Here is a tiny trained network, its code and every weight. The questions are about switching its units off for an input and a class, where a switched-off unit gives its printed mean instead of its output.

import numpy as np


def w(rows, s, z=0):
    codes = np.array(rows[::2]) - 128.0
    scale = np.full(codes.shape[1], s)
    scale[-1] = z or s
    return codes * scale


def f(y):
    return y / 2 * (1 + np.tanh(0.7978845608 * (y + 0.044715 * y**3)))


def log_softmax(a):
    a = a - a.max(-1, keepdims=True)
    return a - np.log(np.exp(a).sum(-1, keepdims=True))


def net(x, mask):
    res = np.array(x, float).reshape(1, 3) / 4 @ E
    y = f(res @ A[0][:, :-1].T + A[0][:, -1])
    res = res + np.where(mask, y, B[0][:, -1]) @ B[0][:, :-1]
    return log_softmax(res[-1] @ U[:, :-1].T + U[:, -1])


A, B = {}, {}
E = w([
[109,187,157,137,39,168,57,108,252,250,127],'x0',
[2,218,11,13,214,88,106,68,177,169,247],'x1',
[166,122,205,246,219,196,126,5,42,181,106],'x2',
],0.008)
A[0] = w([
[124,46,136,101,172,75,175,132,62,57,155,59],'N0',
[175,54,132,179,85,117,133,139,155,130,69,42],'N1',
[169,81,139,199,68,152,105,183,97,143,61,115],'N2',
[168,104,178,180,131,132,128,204,134,140,42,135],'N3',
[160,151,93,51,204,131,138,98,102,223,174,96],'N4',
[65,175,56,145,142,129,158,137,191,91,178,81],'N5',
[151,97,141,123,67,171,54,88,226,216,92,89],'N6',
[144,5,117,78,44,73,191,182,250,66,123,74],'N7',
[101,143,114,203,35,211,49,112,193,176,191,86],'N8',
[97,127,75,99,170,94,153,80,139,149,156,117],'N9',
[172,133,124,142,167,138,99,30,78,188,100,67],'N10',
[123,121,98,160,168,145,121,118,90,11,159,155],'N11',
[95,135,131,141,145,118,120,159,93,98,65,3],'N12',
[90,60,185,255,220,202,133,5,73,194,107,107],'N13',
],0.0067,0.0051)
B[0] = w([
[97,88,58,194,254,44,109,195,143,111,207,175],'N0',
[123,203,154,140,177,196,149,112,58,49,192,165],'N1',
[146,144,186,120,155,189,199,89,144,127,179,196],'N2',
[160,181,154,175,117,127,176,73,158,95,166,192],'N3',
[151,138,213,147,105,187,178,50,93,33,210,178],'N4',
[99,153,149,86,136,173,240,116,105,73,126,184],'N5',
[129,182,60,147,198,45,153,235,135,182,227,198],'N6',
[13,134,85,10,63,150,160,99,55,175,133,203],'N7',
[137,184,84,212,200,141,81,161,150,154,195,196],'N8',
[123,152,184,112,127,172,162,105,128,104,115,177],'N9',
[96,96,122,94,104,158,189,195,75,97,103,175],'N10',
[169,112,64,211,190,47,82,120,167,149,135,172],'N11',
[22,135,200,150,192,186,86,200,47,135,252,124],'N12',
[45,24,78,58,57,148,226,181,115,206,157,252],'N13',
],0.0077,0.012)
U = w([
[37,31,75,49,43,139,160,190,110,169,120,140],'0',
[120,110,65,206,251,44,113,207,186,160,177,102],'1',
[116,145,220,134,153,188,169,25,133,63,159,82],'2',
[145,51,81,109,86,82,168,71,225,185,95,254],'3',
[183,100,181,185,148,97,2,55,169,119,109,77],'4',
],0.0075,0.0086)

Each question gives the input, the list of numbers given to net, and the class t.
The units are the neurons (one row each of A and B). Each row of codes is followed by its name. A weight is (code - 128) times the scale printed after its matrix; where a second scale follows, it is the last column's (A, B and U).
mask holds one flag per neuron, in row order. A switched-off neuron (its flag False) gives its mean, the last column of its row in B, instead of its output. The means were averaged over made-up inputs and are rounded, as every weight is.
A unit's drop is (log p(t) with every unit on - log p(t) with that unit switched off) / (log p(t) with every unit on - log p(t) with every unit switched off).
The circuit of an input: a set's keep is (log p(t) with only the set's units on - log p(t) with every unit switched off) / (log p(t) with every unit on - log p(t) with every unit switched off). Starting from the 12 units with the biggest drops (on a tie, the unit counted first), units are removed one at a time, each time the one whose removal leaves the highest keep (on an exact tie, the one counted first), for as long as the keep stays at least 0.8.
units of the circuit, in order: the units of the circuit, biggest drop first
most important unit: the unit with the biggest drop
k most important neurons: the k neurons with the biggest drops, biggest first
drop of u: that unit's drop, to one decimal
input [-3,-3,3], class 3: most important unit	N7
input [5,-5,3], class 1: 3 most important neurons	(N6 N8 N4)
input [4,-4,4], class 0: 2 most important neurons	(N13 N11)
input [4,0,-1], class 1: units of the circuit, in order	(N13 N6)
input [-7,2,4], class 1: 3 most important neurons	(N0 N11 N7)
input [2,7,-6], class 2: units of the circuit, in order	(N13 N4)
input [0,1,-2], class 3: 3 most important neurons	(N13 N10 N7)
input [8,7,3], class 1: 2 most important neurons	(N6 N8)
input [-6,-5,3], class 1: 2 most important neurons	(N0 N11)
input [-1,-7,7], class 0: 3 most important neurons	(N13 N10 N4)
input [0,-2,2], class 3: 2 most important neurons	(N7 N4)
input [0,3,0], class 3: 3 most important neurons	(N1 N2 N3)
input [2,-1,-1], class 3: 2 most important neurons	(N0 N13)
input [-1,4,4], class 0: 2 most important neurons	(N13 N3)
input [1,-6,-5], class 2: most important neuron	(N13)
input [0,-1,-3], class 3: units of the circuit, in order	(N13 N1 N6)
input [-7,-7,1], class 1: 3 most important neurons	(N0 N11 N4)
input [1,-2,-2], class 3: drop of N10	0.2
input [-1,-4,0], class 2: drop of N2	0.1
input [5,-4,8], class 0: drop of N13	1.7
input [7,1,-1], class 1: drop of N10	0.0
input [1,-4,-1], class 2: units of the circuit, in order	(N13)
